Below is a small trained network, with its code and all its weights. Each question gives an input and a target symbol and asks what happens when units are switched off, that is, made to give their printed mean instead of their output.

import numpy as np


def w(rows, s, z=0):
    codes = np.array(rows[::2]) - 128.0
    scale = np.full(codes.shape[1], s)
    scale[-1] = z or s
    return codes * scale


def f(y):
    return np.maximum(y, 0)


def softmax(a):
    e = np.exp(a - a.max(-1, keepdims=True))
    return e / e.sum(-1, keepdims=True)


def log_softmax(a):
    a = a - a.max(-1, keepdims=True)
    return a - np.log(np.exp(a).sum(-1, keepdims=True))


def net(x, mask):
    ids = ['αβδεζθλμξπστφ'.index(c) for c in x.split()]
    T = len(ids)
    res = E[ids] + P[:T]
    r = res
    for j in range(3):
        rows = slice(4 * j, 4 * j + 4)
        q, k, v = (r @ M[0][rows].T for M in (Q, K, V))
        z = softmax(np.where(np.tri(T) > 0, q @ k.T / 4**0.5, -1e9)) @ v
        o = O[0][rows]
        res = res + np.where(mask[j], z, o[:, -1]) @ o[:, :-1]
    y = f(res @ A[0][:, :-1].T + A[0][:, -1])
    res = res + np.where(mask[3:7], y, B[0][:, -1]) @ B[0][:, :-1]
    return log_softmax(res[-1] @ U[:, :-1].T + U[:, -1])


Q, K, V, O, A, B = {}, {}, {}, {}, {}, {}
E = w([
[237,87,190,231],'α',
[91,90,18,35],'β',
[154,221,134,89],'δ',
[161,170,43,124],'ε',
[122,74,2,159],'ζ',
[223,252,210,194],'θ',
[154,34,92,124],'λ',
[79,132,122,45],'μ',
[154,207,93,155],'ξ',
[135,90,67,134],'π',
[67,22,17,49],'σ',
[178,57,163,102],'τ',
[75,189,23,27],'φ',
],0.0096)
P = w([
[56,127,142,167],'0',
[161,95,143,98],'1',
[134,185,52,144],'2',
[198,89,151,96],'3',
[162,187,13,150],'4',
[232,86,158,92],'5',
[155,205,5,124],'6',
],0.017)
Q[0] = w([
[110,245,92,144],'H1',
[100,95,84,191],'H1',
[143,156,122,190],'H1',
[103,193,167,238],'H1',
[130,160,159,121],'H2',
[149,148,101,137],'H2',
[76,129,215,38],'H2',
[146,151,121,143],'H2',
[72,196,94,161],'H3',
[115,250,114,96],'H3',
[144,151,138,191],'H3',
[96,126,52,162],'H3',
],0.021)
K[0] = w([
[181,221,24,66],'H1',
[157,57,47,148],'H1',
[173,176,124,157],'H1',
[231,146,134,92],'H1',
[160,125,60,131],'H2',
[125,138,134,148],'H2',
[249,116,54,125],'H2',
[112,128,107,142],'H2',
[1,117,179,198],'H3',
[76,191,178,119],'H3',
[113,76,164,233],'H3',
[33,104,121,186],'H3',
],0.018)
V[0] = w([
[87,145,127,123],'H1',
[150,122,87,132],'H1',
[150,160,132,108],'H1',
[142,101,130,79],'H1',
[169,101,100,145],'H2',
[155,113,137,61],'H2',
[99,155,167,140],'H2',
[159,128,171,125],'H2',
[109,111,250,139],'H3',
[107,36,199,153],'H3',
[128,108,157,6],'H3',
[135,235,160,77],'H3',
],0.02)
O[0] = w([
[183,116,129,140,215],'H1',
[114,121,184,134,188],'H1',
[109,82,125,140,146],'H1',
[122,151,154,159,50],'H1',
[200,83,122,154,38],'H2',
[112,67,128,92,80],'H2',
[108,183,162,131,175],'H2',
[173,126,184,136,35],'H2',
[160,140,250,198,158],'H3',
[128,69,193,227,183],'H3',
[7,158,153,134,253],'H3',
[131,217,160,63,113],'H3',
],0.018,0.0064)
A[0] = w([
[145,131,241,154,28],'N1',
[38,85,179,105,3],'N2',
[150,199,179,12,97],'N3',
[125,61,144,2,80],'N4',
],0.0096,0.0056)
B[0] = w([
[83,83,109,15,253],'N1',
[245,142,135,127,223],'N2',
[144,121,113,232,237],'N3',
[179,178,188,159,190],'N4',
],0.011,0.017)
U = w([
[57,93,142,141,85],'α',
[196,147,45,7,185],'β',
[124,182,152,253,26],'δ',
[103,202,62,126,94],'ε',
[44,113,29,80,119],'ζ',
[4,206,188,110,252],'θ',
[118,101,137,235,72],'λ',
[214,171,171,100,171],'μ',
[137,139,93,190,169],'ξ',
[77,114,89,197,113],'π',
[178,108,66,153,62],'σ',
[172,88,110,94,38],'τ',
[185,177,81,161,22],'φ',
],0.005,0.0039)

Each question gives the input, a string of symbols that net reads in full, and the target symbol t.
The units are the heads (4 rows each of Q, K, V and O) and the neurons (one row each of A and B). Each row of codes is followed by its name. A weight is (code - 128) times the scale printed after its matrix; where a second scale follows, it is the last column's (O, A, B and U).
mask holds one flag per unit, heads first, then neurons. A switched-off unit (its flag False) gives its mean, the last column of its rows in O or B, instead of its output. The means were averaged over made-up inputs and are rounded, as every weight is.
A unit's drop is (log p(t) with every unit on - log p(t) with that unit switched off) / (log p(t) with every unit on - log p(t) with every unit switched off).
The circuit of an input: a set's keep is (log p(t) with only the set's units on - log p(t) with every unit switched off) / (log p(t) with every unit on - log p(t) with every unit switched off). Starting from all 7 units, units are removed one at a time, each time the one whose removal leaves the highest keep (on an exact tie, the one counted first), for as long as the keep stays at least 0.8.
circuit, biggest first: the units of the circuit, biggest drop first
most important unit: the unit with the biggest drop
top k neurons: the k neurons with the biggest drops, biggest first
drop of u: that unit's drop, to one decimal
input ξ β μ ζ δ π μ, target φ: circuit, biggest first -> H3, N1, N3
input ε π μ μ, target μ: circuit, biggest first -> N2, H2, N4, H3
input δ δ θ μ β β, target β: circuit, biggest first -> H3, N2, H2
input μ β ξ π μ α, target α: circuit, biggest first -> N1, H3
input μ α μ μ φ, target θ: circuit, biggest first -> H2, H1
input μ μ ε β, target β: circuit, biggest first -> H3, H2, N2
input μ ζ λ τ, target τ: most important unit -> N1
input α α θ, target τ: circuit, biggest first -> N1, H3
input μ ε θ μ β μ, target β: circuit, biggest first -> H2, H3, N2
input δ μ β β ε, target δ: top 2 neurons -> N3, N1
input θ ζ π μ σ, target μ: top 2 neurons -> N1, N3
input α μ σ, target τ: top 2 neurons -> N1, N3
input α μ μ τ, target τ: circuit, biggest first -> H3, N2, N1, H2
input ξ θ θ ε, target ε: circuit, biggest first -> H3, H2, N1
input θ μ ξ μ λ μ ξ, target μ: circuit, biggest first -> H3
input β μ α λ β, target ζ: circuit, biggest first -> H3, N2
input ε μ β μ μ θ, target θ: circuit, biggest first -> H3, H1
input μ ζ λ δ, target δ: top 3 neurons -> N3, N1, N4
input δ θ φ ε λ, target δ: circuit, biggest first -> N3, H3, H2, N1
input ζ μ μ, target σ: circuit, biggest first -> H3
input φ λ β, target ε: top 2 neurons -> N3, N1
input δ μ π, target δ: drop of H3 -> 0.9
input μ θ φ μ β α μ, target θ: drop of H1 -> 0.1
input β β μ β δ μ θ, target ζ: drop of H1 -> 0.1
input μ θ ε μ α μ τ, target θ: drop of H2 -> 0.3
input θ δ μ, target μ: top 2 neurons -> N1, N3
input μ ε λ μ τ θ, target θ: top 2 neurons -> N1, N2
input μ μ σ, target θ: most important unit -> H2
input α μ μ, target τ: top 2 neurons -> N1, N3
